The symbols move the points like this.
na: lf->qc, jq->jd, rf->cd, hb->rq, mg->zm, rh->hb, gl->mj, nr->pc, jl->fg, zg->ff, hz->gs, lp->gz, td->hf, ct->hh, dd->mg, pn->qm, sj->lq, cr->jh, gh->bh, sg->nf, zh->cg, qt->pb, hd->sj, zb->dp, ng->jq, qc->tr, jt->nq, nq->sb, zq->gd, jg->hz, tg->rm, tt->gm, fp->pn, dp->nr, gp->th, ll->gl, jz->fp, bq->rh, hn->td, bf->bq, pc->qt, hh->zh, rm->ns, gm->hl, hm->zg, zm->dz, hl->tg, qm->bf, bs->lh, pp->pr, mt->hn, ff->rf, hf->pp, gz->sg, bh->jz, ns->cr, nf->ng, tr->gt, gt->tt, gd->hm, sb->ct, jd->qh, dz->jt, cd->jg, mj->hd, gs->bs, rq->ll, pb->lf, pr->jl, rj->gh, cg->bm, th->zq, jh->rj, bm->gp, qj->zb, fg->qj, lh->mt, lq->lp, qh->dd
ne: lf->tt, jq->mg, rf->gs, hb->mj, mg->nq, rh->gl, gl->lq, nr->lf, jl->dp, zg->jg, hz->mt, lp->ng, td->jl, ct->bm, dd->jt, pn->rh, sj->sg, cr->bh, gh->pn, sg->jd, zh->th, qt->tr, hd->gz, zb->qt, ng->dd, qc->gm, jt->hh, nq->zh, zq->ff, jg->lh, tg->jh, tt->rm, fp->bq, dp->pb, gp->hm, ll->sj, jz->bf, bq->ll, hn->pr, bf->rq, pc->qc, hh->gp, rm->rj, gm->ns, hm->cd, zm->sb, hl->cr, qm->hb, bs->td, pp->qj, mt->pp, ff->hz, hf->fg, gz->jq, bh->qm, ns->gh, nf->qh, tr->hl, gt->tg, gd->rf, sb->cg, jd->zm, dz->ct, cd->bs, mj->lp, gs->hn, rq->hd, pb->gt, pr->zb, rj->fp, cg->zq, th->zg, jh->jz, bm->gd, qj->pc, fg->nr, lh->hf, lq->nf, qh->dz
ni: lf->mg, jq->dp, rf->pn, hb->gs, mg->pb, rh->hz, gl->mt, nr->jq, jl->lp, zg->jz, hz->bq, lp->pr, td->mj, ct->gm, dd->qt, pn->ff, sj->hf, cr->bm, gh->zq, sg->fg, zh->tg, qt->qh, hd->td, zb->nf, ng->zb, qc->zm, jt->tr, nq->gt, zq->rj, jg->bf, tg->hh, tt->nq, fp->zg, dp->ng, gp->cr, ll->lh, jz->hm, bq->jg, hn->gl, bf->cd, pc->jd, hh->hl, rm->zh, gm->sb, hm->bh, zm->lf, hl->ct, qm->rf, bs->hb, pp->sj, mt->ll, ff->fp, hf->hd, gz->jl, bh->gd, ns->cg, nf->qj, tr->dz, gt->jt, gd->gh, sb->tt, jd->nr, dz->qc, cd->qm, mj->hn, gs->rh, rq->bs, pb->dd, pr->lq, rj->th, cg->rm, th->jh, jh->gp, bm->ns, qj->sg, fg->gz, lh->rq, lq->pp, qh->pc
ra: lf->zm, jq->nr, rf->qm, hb->bs, mg->lf, rh->gs, gl->hn, nr->jd, jl->gz, zg->fp, hz->rh, lp->jl, td->hd, ct->hl, dd->pb, pn->rf, sj->pp, cr->gp, gh->gd, sg->qj, zh->rm, qt->dd, hd->hf, zb->ng, ng->dp, qc->dz, jt->gt, nq->tt, zq->gh, jg->bq, tg->zh, tt->sb, fp->ff, dp->jq, gp->jh, ll->mt, jz->zg, bq->hz, hn->mj, bf->jg, pc->qh, hh->tg, rm->cg, gm->ct, hm->jz, zm->qc, hl->hh, qm->cd, bs->rq, pp->lq, mt->gl, ff->pn, hf->sj, gz->fg, bh->hm, ns->bm, nf->zb, tr->jt, gt->nq, gd->bh, sb->gm, jd->pc, dz->tr, cd->bf, mj->td, gs->hb, rq->lh, pb->mg, pr->lp, rj->zq, cg->ns, th->rj, jh->th, bm->cr, qj->nf, fg->sg, lh->ll, lq->pr, qh->qt
bu: lf->sb, jq->lf, rf->hb, hb->td, mg->tt, rh->hn, gl->pr, nr->zm, jl->jq, zg->bq, hz->gl, lp->dp, td->gz, ct->cr, dd->gt, pn->gs, sj->qj, cr->hm, gh->rf, sg->pc, zh->rj, qt->jt, hd->fg, zb->dd, ng->pb, qc->ct, jt->tg, nq->rm, zq->pn, jg->ll, tg->th, tt->cg, fp->hz, dp->mg, gp->jz, ll->pp, jz->jg, bq->mt, hn->lp, bf->lh, pc->dz, hh->jh, rm->zq, gm->bm, hm->bf, zm->gm, hl->gp, qm->bs, bs->hd, pp->nf, mt->lq, ff->rh, hf->sg, gz->nr, bh->cd, ns->gd, nf->qt, tr->hh, gt->zh, gd->qm, sb->ns, jd->qc, dz->hl, cd->rq, mj->jl, gs->mj, rq->hf, pb->nq, pr->ng, rj->ff, cg->gh, th->fp, jh->zg, bm->bh, qj->qh, fg->jd, lh->sj, lq->zb, qh->tr

In the rows, 54 means zero.

The rows follow the links: the fewer symbols apart two points are, the more alike their rows tend to be.

Each row is also shifted at random along 4 hidden directions that mean nothing.

Some points, each with a row of numbers:
ng: [30,53,52,52,57,42,44,60,45,61,58,49,53,41,61,61,58,50,48,51,62,43,40,64,45,45,50,59,54,39,55,32,57,58,55,56,52,55,46,42,53,45]
pr: [66,51,54,64,57,62,51,56,49,59,56,60,60,54,47,59,55,53,68,55,64,51,49,60,51,66,53,64,58,49,50,51,55,39,54,52,55,53,54,54,60,60]
jl: [29,47,59,63,48,75,56,58,51,59,54,50,64,62,61,45,59,57,54,54,64,63,43,59,50,54,42,48,49,72,52,72,69,64,65,33,58,76,51,68,61,60]
bh: [51,56,58,50,50,60,60,48,55,49,48,58,54,59,50,52,54,56,46,57,45,65,58,41,57,50,58,47,51,66,47,62,50,52,48,53,52,56,55,58,49,55]
rf: [45,60,63,44,60,37,45,52,61,59,60,48,40,57,51,52,40,55,51,57,43,47,60,52,55,49,61,48,48,44,59,41,51,65,62,66,50,45,47,58,52,44]
pb: [70,50,43,55,52,45,55,61,63,51,59,48,50,47,59,48,51,52,64,49,59,40,56,68,60,60,52,59,61,39,69,64,57,62,55,57,62,45,63,47,63,55]
jg: [46,54,62,53,56,59,52,49,53,57,52,56,55,62,46,56,50,57,59,58,51,58,58,46,50,58,56,51,47,60,48,47,54,43,56,54,50,54,49,63,54,58]
jh: [14,47,53,45,47,57,58,49,52,49,43,46,63,53,58,56,62,56,51,51,51,56,58,39,42,49,49,47,42,66,53,41,57,40,48,50,49,59,52,57,53,61]
hm: [48,56,58,48,49,49,59,52,62,51,51,56,46,54,49,51,46,54,51,58,45,56,59,46,61,52,61,48,54,50,54,66,52,56,50,59,58,49,58,56,56,54]
rj: [40,50,51,48,46,57,62,51,56,47,46,55,56,53,51,53,55,55,57,56,51,58,61,41,55,56,56,52,49,59,53,62,53,42,44,54,55,52,59,56,56,61]
rq: [25,49,61,55,48,52,56,60,56,61,52,60,52,45,42,61,47,52,67,62,60,46,46,54,52,61,62,60,55,32,50,56,60,34,48,58,63,49,53,53,73,60]
mg: [89,56,42,57,59,54,51,53,49,49,57,52,56,55,59,52,60,52,54,47,56,54,58,59,56,57,48,60,57,60,58,49,47,60,55,53,47,51,55,50,43,51]
zq: [39,53,53,47,46,54,60,51,57,50,49,53,52,54,53,51,53,55,52,57,49,59,60,43,57,52,56,50,49,59,54,62,52,51,48,54,54,52,56,57,53,56]
hz: [67,57,60,57,54,66,54,51,55,56,56,60,52,68,46,47,47,57,59,62,52,67,59,47,62,62,56,53,51,67,48,71,52,56,59,50,52,56,52,69,53,57]
ll: [46,57,63,57,56,52,49,55,48,62,55,61,52,52,45,62,50,53,54,60,56,55,46,53,52,54,60,58,55,45,44,46,52,45,53,57,53,53,47,53,56,51]
lh: [64,55,58,59,53,52,55,57,53,59,54,68,49,48,37,63,45,51,69,62,58,50,50,55,59,66,66,66,62,32,46,59,50,33,45,63,61,41,57,50,65,59]
qt: [53,44,48,60,53,58,60,57,54,50,48,53,66,45,56,61,63,51,62,45,60,42,49,62,44,58,49,57,60,46,56,47,61,36,48,50,61,55,61,44,65,65]
gs: [59,58,60,56,56,60,50,51,48,59,57,60,51,62,45,54,49,55,56,61,55,65,55,46,57,59,57,57,50,61,45,56,49,51,56,53,48,55,47,63,49,53]
zm: [47,48,41,50,47,45,56,62,61,51,56,45,52,44,61,47,54,51,64,50,62,40,55,63,57,58,50,60,57,39,70,62,59,58,52,56,61,47,61,47,64,56]
fg: [58,57,49,54,54,41,43,64,54,64,67,51,42,48,56,47,45,51,61,58,65,45,48,67,63,58,54,65,56,35,63,60,54,72,61,58,56,47,50,51,57,44]
qh: [81,51,46,62,57,54,56,56,53,50,52,58,60,47,53,60,59,50,62,47,58,44,51,64,51,60,53,62,65,43,56,49,53,42,48,56,58,48,62,42,59,59]
tt: [86,60,41,48,51,41,54,56,58,47,60,53,42,49,59,45,51,51,48,53,51,53,60,57,69,50,56,58,60,49,63,69,44,76,50,61,54,43,60,46,44,43]
fp: [34,52,65,50,52,54,59,51,61,53,48,54,52,57,50,55,49,55,51,56,44,55,56,47,53,50,59,43,52,53,51,57,58,49,53,56,58,55,56,58,60,57]
qm: [69,58,63,55,59,62,54,46,56,53,52,59,53,67,46,53,49,58,53,57,44,63,61,45,55,56,58,47,52,67,47,55,50,50,57,54,50,54,52,64,49,56]
cg: [43,53,49,41,54,37,53,52,61,50,52,43,49,48,58,54,52,53,54,50,47,41,63,52,50,50,55,51,50,43,65,38,52,53,51,65,52,43,55,48,54,52]
cr: [82,57,47,49,50,55,59,50,62,45,55,53,49,63,54,41,50,56,56,55,46,60,70,46,66,59,55,51,53,66,60,74,47,64,53,55,52,48,61,60,48,55]

Start, symbols taken left to right, then the point you end at.
Answer with the point's name.
[31,50,50,47,49,57,59,48,49,48,43,52,62,52,51,60,61,55,54,53,51,57,59,38,45,53,53,53,46,62,49,41,51,32,43,55,48,53,54,53,50,62]
bu bu bu ra na -> td
[16,51,66,48,53,52,53,52,60,59,51,47,53,58,52,54,48,57,56,56,49,50,56,49,46,52,55,44,45,52,55,45,62,49,60,54,55,57,48,63,63,57]
ra ni ra bu ra -> ll
[54,54,49,56,52,45,49,63,53,60,62,54,47,43,56,52,50,50,59,56,64,45,45,67,59,56,55,64,60,34,60,61,56,63,55,56,60,49,54,46,60,48]
bu na ne bu ni -> tg
[42,53,61,49,51,47,60,52,63,53,49,57,49,51,46,57,46,54,56,58,46,49,57,49,55,54,63,49,56,42,53,57,54,44,47,61,60,47,58,53,63,57]
bu ne ni ne ni ra -> hf
[43,50,50,47,51,54,58,49,57,47,47,47,58,55,57,53,58,56,54,50,49,54,63,45,48,53,51,49,47,62,58,47,54,47,50,54,51,53,56,55,52,59]
na ra ra -> th
[55,50,49,50,52,53,62,50,57,44,45,52,59,50,57,57,60,53,47,47,46,52,58,50,49,49,53,48,55,58,55,49,53,47,46,54,54,53,60,47,52,58]
na bu ra -> zq
[52,51,49,56,58,47,51,57,51,54,54,49,57,44,59,61,60,51,53,46,58,42,46,65,45,51,50,57,58,42,57,36,57,51,54,55,55,53,54,42,56,52]
ra ni na bu ni -> tr
[39,53,55,47,46,52,61,52,59,50,48,56,51,52,50,53,51,54,53,58,49,56,58,44,57,53,59,50,52,52,52,63,53,47,46,57,57,50,58,54,57,57]
ne na ra -> bf
[60,53,49,50,54,54,59,49,54,44,47,52,59,53,59,56,62,53,42,47,46,56,57,49,50,46,51,48,54,63,53,48,51,53,48,53,51,56,58,47,46,54]
bu bu ra bu na bu -> hn
[62,55,60,54,58,55,52,49,55,55,53,58,53,60,43,58,48,56,62,58,49,55,60,47,53,61,60,55,52,54,49,47,50,39,53,59,50,48,52,61,55,58]
bu ne na bu -> nf
[53,56,52,58,55,54,48,58,45,58,59,54,54,50,60,54,58,52,47,53,61,56,43,62,54,49,49,58,56,53,52,53,55,66,58,49,52,61,49,50,49,46]
ni ne ra -> qt
[55,52,63,53,48,57,65,54,72,51,51,58,47,60,47,47,41,56,60,59,45,54,60,52,65,59,63,44,58,48,56,83,59,55,54,56,67,50,64,62,69,60]
ra bu ni ra ne -> hn
[61,60,50,45,55,44,52,48,50,50,52,57,48,51,48,58,52,53,50,57,47,57,61,41,56,52,60,58,50,53,49,43,40,46,45,65,45,43,51,50,42,49]
bu na ra na -> bq
[37,47,56,62,51,62,54,61,53,60,54,54,60,52,53,54,55,54,67,55,66,49,45,62,49,62,50,59,54,47,55,58,64,45,57,46,61,59,54,57,68,62]
na na ne -> jd
[46,51,43,50,49,54,56,53,47,48,49,50,60,46,61,55,65,52,47,48,56,56,52,51,49,48,48,55,52,61,55,48,52,52,47,50,50,57,55,46,46,54]
ne bu bu bu -> hz
[51,56,51,54,55,41,47,62,54,59,62,50,46,44,61,51,51,50,49,53,59,44,44,68,57,48,53,57,59,37,61,54,57,72,59,56,57,52,52,45,56,43]
na bu ni na -> qc
[54,53,55,62,59,68,52,50,41,53,50,53,67,58,64,57,69,54,36,46,55,65,42,56,42,42,42,47,53,77,45,43,58,61,59,38,47,74,48,53,42,51]
ne ne na -> gm
[66,56,58,58,62,46,44,58,55,63,63,55,47,54,49,55,45,52,62,56,58,44,51,65,56,60,57,61,58,38,57,47,54,57,62,60,54,47,49,54,59,49]
bu ne ra ra -> qt
